Below is a small trained network, with its code and all its weights. Each question gives an input and a class and asks what happens when units are switched off, that is, made to give their printed mean instead of their output.

import numpy as np


def w(rows, s, z=0):
    codes = np.array(rows[::2]) - 128.0
    scale = np.full(codes.shape[1], s)
    scale[-1] = z or s
    return codes * scale


def f(y):
    return np.maximum(y, 0)


def log_softmax(a):
    a = a - a.max(-1, keepdims=True)
    return a - np.log(np.exp(a).sum(-1, keepdims=True))


def net(x, mask):
    res = np.array(x, float).reshape(1, 8) / 4 @ E
    y = f(res @ A[0][:, :-1].T + A[0][:, -1])
    res = res + np.where(mask, y, B[0][:, -1]) @ B[0][:, :-1]
    return log_softmax(res[-1] @ U[:, :-1].T + U[:, -1])


A, B = {}, {}
E = w([
[115,117,109,136,134,128,130,109,130],'x0',
[96,156,105,133,253,96,90,183,32],'x1',
[134,138,143,145,124,120,142,118,115],'x2',
[132,154,174,4,133,71,121,3,103],'x3',
[118,101,103,154,138,146,141,76,106],'x4',
[115,102,96,130,139,145,124,103,127],'x5',
[227,217,81,115,193,140,202,102,186],'x6',
[117,110,121,129,135,116,135,127,136],'x7',
],0.014)
A[0] = w([
[177,80,86,200,17,181,175,179,202,230],'N1',
[195,137,105,57,109,133,147,79,183,143],'N2',
[103,94,187,71,12,120,97,69,112,189],'N3',
[171,147,129,54,202,162,187,86,149,127],'N4',
[157,157,84,178,231,147,172,188,116,133],'N5',
[131,155,154,55,214,74,66,73,76,24],'N6',
[17,87,204,171,76,202,106,182,152,254],'N7',
[143,133,119,127,164,149,116,137,132,89],'N8',
[103,86,182,124,92,125,65,112,103,191],'N9',
[195,167,84,109,188,127,178,145,141,109],'N10',
[99,158,118,149,137,189,127,199,44,155],'N11',
[118,112,157,36,82,129,157,73,153,110],'N12',
[141,119,151,85,199,87,103,99,86,39],'N13',
[86,154,141,105,240,79,58,125,60,187],'N14',
],0.011,0.0063)
B[0] = w([
[189,105,203,141,103,185,8,56,197,254],'N1',
[98,242,171,102,124,128,217,24,140,214],'N2',
[176,123,67,5,119,12,104,54,89,236],'N3',
[169,227,175,173,148,153,137,71,147,216],'N4',
[221,144,47,137,252,65,71,158,124,218],'N5',
[141,53,182,130,20,138,71,46,216,220],'N6',
[90,55,77,162,77,122,41,127,61,246],'N7',
[188,142,99,99,140,108,123,111,113,145],'N8',
[139,75,61,2,152,108,70,202,79,204],'N9',
[200,173,136,114,186,68,101,76,163,209],'N10',
[70,94,80,148,153,130,116,116,48,195],'N11',
[138,210,43,29,204,94,173,131,92,206],'N12',
[140,126,196,180,129,127,61,85,141,184],'N13',
[189,36,117,175,98,191,50,175,115,239],'N14',
],0.0088,0.022)
U = w([
[123,73,152,112,40,177,58,123,134,236],'0',
[171,150,52,84,200,93,104,145,99,194],'1',
[186,151,190,175,136,203,92,108,229,113],'2',
[121,200,156,103,129,158,227,101,159,2],'3',
[89,76,83,170,152,182,107,247,65,69],'4',
],0.012,0.0028)

Each question gives the input, the list of numbers given to net, and the class t.
The units are the neurons (one row each of A and B). Each row of codes is followed by its name. A weight is (code - 128) times the scale printed after its matrix; where a second scale follows, it is the last column's (A, B and U).
mask holds one flag per neuron, in row order. A switched-off neuron (its flag False) gives its mean, the last column of its row in B, instead of its output. The means were averaged over made-up inputs and are rounded, as every weight is.
A unit's drop is (log p(t) with every unit on - log p(t) with that unit switched off) / (log p(t) with every unit on - log p(t) with every unit switched off).
The circuit of an input: a set's keep is (log p(t) with only the set's units on - log p(t) with every unit switched off) / (log p(t) with every unit on - log p(t) with every unit switched off). Starting from the 12 units with the biggest drops (on a tie, the unit counted first), units are removed one at a time, each time the one whose removal leaves the highest keep (on an exact tie, the one counted first), for as long as the keep stays at least 0.8.
units of the circuit, in order: the units of the circuit, biggest drop first
unit that matters most: the unit with the biggest drop
k most important neurons: the k neurons with the biggest drops, biggest first
drop of u: that unit's drop, to one decimal
input [-4,4,-1,7,2,-6,1,4], class 2: 2 most important neurons : N7, N4
input [-8,8,5,0,4,-6,-1,-8], class 4: unit that matters most : N1
input [5,8,4,-7,2,6,0,1], class 4: 2 most important neurons : N3, N14
input [2,-4,-1,8,0,6,-1,2], class 1: 2 most important neurons : N3, N12
input [5,-1,6,1,-1,5,-8,-7], class 1: 3 most important neurons : N3, N6, N1
input [8,-5,-1,1,8,6,-8,-6], class 1: 2 most important neurons : N3, N6
input [-1,-3,-2,0,6,-2,5,8], class 2: 2 most important neurons : N3, N1
input [2,5,-2,1,-6,-4,2,-6], class 2: 4 most important neurons : N3, N12, N9, N6
input [-2,6,1,1,2,0,0,2], class 0: 2 most important neurons : N6, N14
input [7,7,6,0,7,-8,-7,-5], class 4: 2 most important neurons : N1, N11
input [-8,0,6,4,4,1,-8,-4], class 1: 3 most important neurons : N3, N1, N9
input [-1,0,7,6,8,3,6,2], class 3: 3 most important neurons : N1, N2, N12
input [0,-3,7,6,6,-4,1,-6], class 3: 2 most important neurons : N2, N5
input [-1,-3,-2,-7,-4,7,7,8], class 2: units of the circuit, in order : N1
input [-3,-6,2,2,-7,2,-6,8], class 1: 2 most important neurons : N3, N12
input [5,0,8,3,7,4,4,-3], class 3: 2 most important neurons : N1, N14
input [-2,7,-7,1,4,-6,-4,-8], class 0: drop of N14 : 0.0
input [-8,3,-6,6,4,-6,-5,5], class 0: drop of N6 : 0.6
input [-6,-5,-4,2,2,2,-6,-2], class 1: drop of N3 : 0.2
input [-2,3,5,4,-1,7,1,3], class 2: unit that matters most : N7
input [1,-1,6,1,1,0,-6,2], class 1: drop of N9 : 0.1
